Here is a tiny trained network, its code and every weight. The questions are about switching its units off for an input and a target symbol, where a switched-off unit gives its printed mean instead of its output.

import numpy as np


def w(rows, s, z=0):
    codes = np.array(rows[::2]) - 128.0
    scale = np.full(codes.shape[1], s)
    scale[-1] = z or s
    return codes * scale


def norm(h):
    return h / np.sqrt((h * h).mean(-1, keepdims=True) + 1e-5)


def f(y):
    return y / 2 * (1 + np.tanh(0.7978845608 * (y + 0.044715 * y**3)))


def softmax(a):
    e = np.exp(a - a.max(-1, keepdims=True))
    return e / e.sum(-1, keepdims=True)


def log_softmax(a):
    a = a - a.max(-1, keepdims=True)
    return a - np.log(np.exp(a).sum(-1, keepdims=True))


def net(x, mask):
    ids = ['αγεζηθλμξτφψω'.index(c) for c in x.split()]
    T = len(ids)
    res = E[ids] + P[:T]
    q, k, v = (norm(res) @ M[0].T for M in (Q, K, V))
    z = softmax(np.where(np.tri(T) > 0, q @ k.T / 2**0.5, -1e9)) @ v
    res = res + np.where(mask[0], z, O[0][:, -1]) @ O[0][:, :-1]
    y = f(norm(res) @ A[0][:, :-1].T + A[0][:, -1])
    res = res + np.where(mask[1:17], y, B[0][:, -1]) @ B[0][:, :-1]
    return log_softmax(norm(res)[-1] @ U[:, :-1].T + U[:, -1])


Q, K, V, O, A, B = {}, {}, {}, {}, {}, {}
E = w([
[155,128,144,120,107],'α',
[94,96,105,97,146],'γ',
[173,153,110,91,82],'ε',
[117,115,110,251,50],'ζ',
[127,156,135,98,118],'η',
[72,147,109,82,110],'θ',
[173,92,112,151,122],'λ',
[193,146,100,99,83],'μ',
[140,140,60,133,164],'ξ',
[111,87,84,98,199],'τ',
[175,115,113,59,179],'φ',
[129,217,137,192,208],'ψ',
[134,155,144,110,133],'ω',
],0.024)
P = w([
[119,134,159,129,126],'0',
[174,155,2,111,104],'1',
[117,167,54,107,150],'2',
[115,150,77,108,152],'3',
[121,185,170,132,134],'4',
[118,172,140,132,136],'5',
[120,160,160,124,112],'6',
[101,148,149,117,101],'7',
[106,147,166,133,113],'8',
[86,139,196,136,110],'9',
[102,140,156,132,87],'10',
[120,154,142,139,88],'11',
[101,149,124,136,95],'12',
[107,158,210,160,106],'13',
],0.0055)
Q[0] = w([
[97,177,156,237,146],'H1',
[129,147,1,103,14],'H1',
],0.0055)
K[0] = w([
[92,132,1,160,36],'H1',
[68,109,192,174,165],'H1',
],0.0056)
V[0] = w([
[98,66,106,104,2],'H1',
[160,163,25,135,146],'H1',
],0.0056)
O[0] = w([
[166,40,71,53,63,97],'H1',
[130,77,109,151,4,249],'H1',
],0.014,0.0021)
A[0] = w([
[165,161,254,210,85,182],'N1',
[25,133,71,113,171,206],'N2',
[118,125,79,196,105,224],'N3',
[241,139,184,165,85,227],'N4',
[115,228,154,102,152,226],'N5',
[215,81,163,209,117,190],'N6',
[155,159,160,39,144,255],'N7',
[198,171,69,199,202,223],'N8',
[133,62,4,181,45,203],'N9',
[93,187,134,79,36,191],'N10',
[72,103,103,145,120,224],'N11',
[125,198,186,123,59,170],'N12',
[223,107,145,98,136,140],'N13',
[100,141,174,181,23,91],'N14',
[99,216,153,75,193,16],'N15',
[189,69,107,8,175,139],'N16',
],0.0095,0.003)
B[0] = w([
[112,150,107,88,67,215],'N1',
[160,132,224,102,93,182],'N2',
[202,164,228,134,35,177],'N3',
[123,151,67,24,177,255],'N4',
[138,198,147,84,144,196],'N5',
[108,213,159,72,185,190],'N6',
[79,165,54,133,196,205],'N7',
[73,143,187,111,69,190],'N8',
[144,84,212,134,202,254],'N9',
[164,60,121,80,127,240],'N10',
[88,182,222,146,147,156],'N11',
[218,135,107,91,171,221],'N12',
[86,143,71,126,177,178],'N13',
[237,122,91,254,70,194],'N14',
[122,86,77,117,144,151],'N15',
[49,107,73,249,90,195],'N16',
],0.0068,0.0076)
U = w([
[61,169,10,159,171,222],'α',
[106,112,76,138,137,128],'γ',
[154,75,84,144,115,6],'ε',
[126,105,75,141,142,41],'ζ',
[108,148,84,133,185,56],'η',
[81,97,83,75,96,41],'θ',
[171,76,148,102,209,52],'λ',
[170,61,133,106,140,105],'μ',
[216,107,176,182,69,246],'ξ',
[152,137,162,115,147,196],'τ',
[153,145,162,115,137,35],'φ',
[110,254,153,146,113,143],'ψ',
[102,208,152,111,166,191],'ω',
],0.015,0.0024)

Each question gives the input, a string of symbols that net reads in full, and the target symbol t.
The units are the heads (2 rows each of Q, K, V and O) and the neurons (one row each of A and B). Each row of codes is followed by its name. A weight is (code - 128) times the scale printed after its matrix; where a second scale follows, it is the last column's (O, A, B and U).
mask holds one flag per unit, heads first, then neurons. A switched-off unit (its flag False) gives its mean, the last column of its rows in O or B, instead of its output. The means were averaged over made-up inputs and are rounded, as every weight is.
A unit's drop is (log p(t) with every unit on - log p(t) with that unit switched off) / (log p(t) with every unit on - log p(t) with every unit switched off).
The circuit of an input: a set's keep is (log p(t) with only the set's units on - log p(t) with every unit switched off) / (log p(t) with every unit on - log p(t) with every unit switched off). Starting from the 12 units with the biggest drops (on a tie, the unit counted first), units are removed one at a time, each time the one whose removal leaves the highest keep (on an exact tie, the one counted first), for as long as the keep stays at least 0.8.
units of the circuit, in order: the units of the circuit, biggest drop first
k most important neurons: the k neurons with the biggest drops, biggest first
drop when u is switched off: that unit's drop, to one decimal
input ξ τ α, target ξ: units of the circuit, in order	(H1)
input λ α α, target λ: units of the circuit, in order	(N9, N1, H1)
input μ λ τ ξ φ ξ ω, target ξ: units of the circuit, in order	(H1, N14)
input α θ θ ε, target α: units of the circuit, in order	(H1, N16, N7, N2)
input α α φ η, target α: 3 most important neurons	(N7, N9, N3)
input ξ φ ε, target ξ: units of the circuit, in order	(H1, N14)
input φ ξ τ ε ξ γ, target ξ: units of the circuit, in order	(H1, N4, N2)
input α λ ε μ, target α: units of the circuit, in order	(H1, N16, N13, N2)
input λ θ τ μ ψ ζ ζ λ, target λ: 3 most important neurons	(N9, N4, N6)
input α τ α ε, target α: 3 most important neurons	(N16, N7, N2)
input λ ω α ξ λ τ θ μ ζ ζ γ λ λ, target λ: 2 most important neurons	(N9, N6)
input θ α η α φ ζ μ θ τ α γ α ω, target α: drop when H1 is switched off	0.4
input ω η α, target ω: drop when H1 is switched off	1.6
input τ φ η η τ μ ξ θ, target ξ: drop when N10 is switched off	0.1
input θ τ α ε ξ ω ω τ ω τ λ θ ω λ, target ω: units of the circuit, in order	(N6)
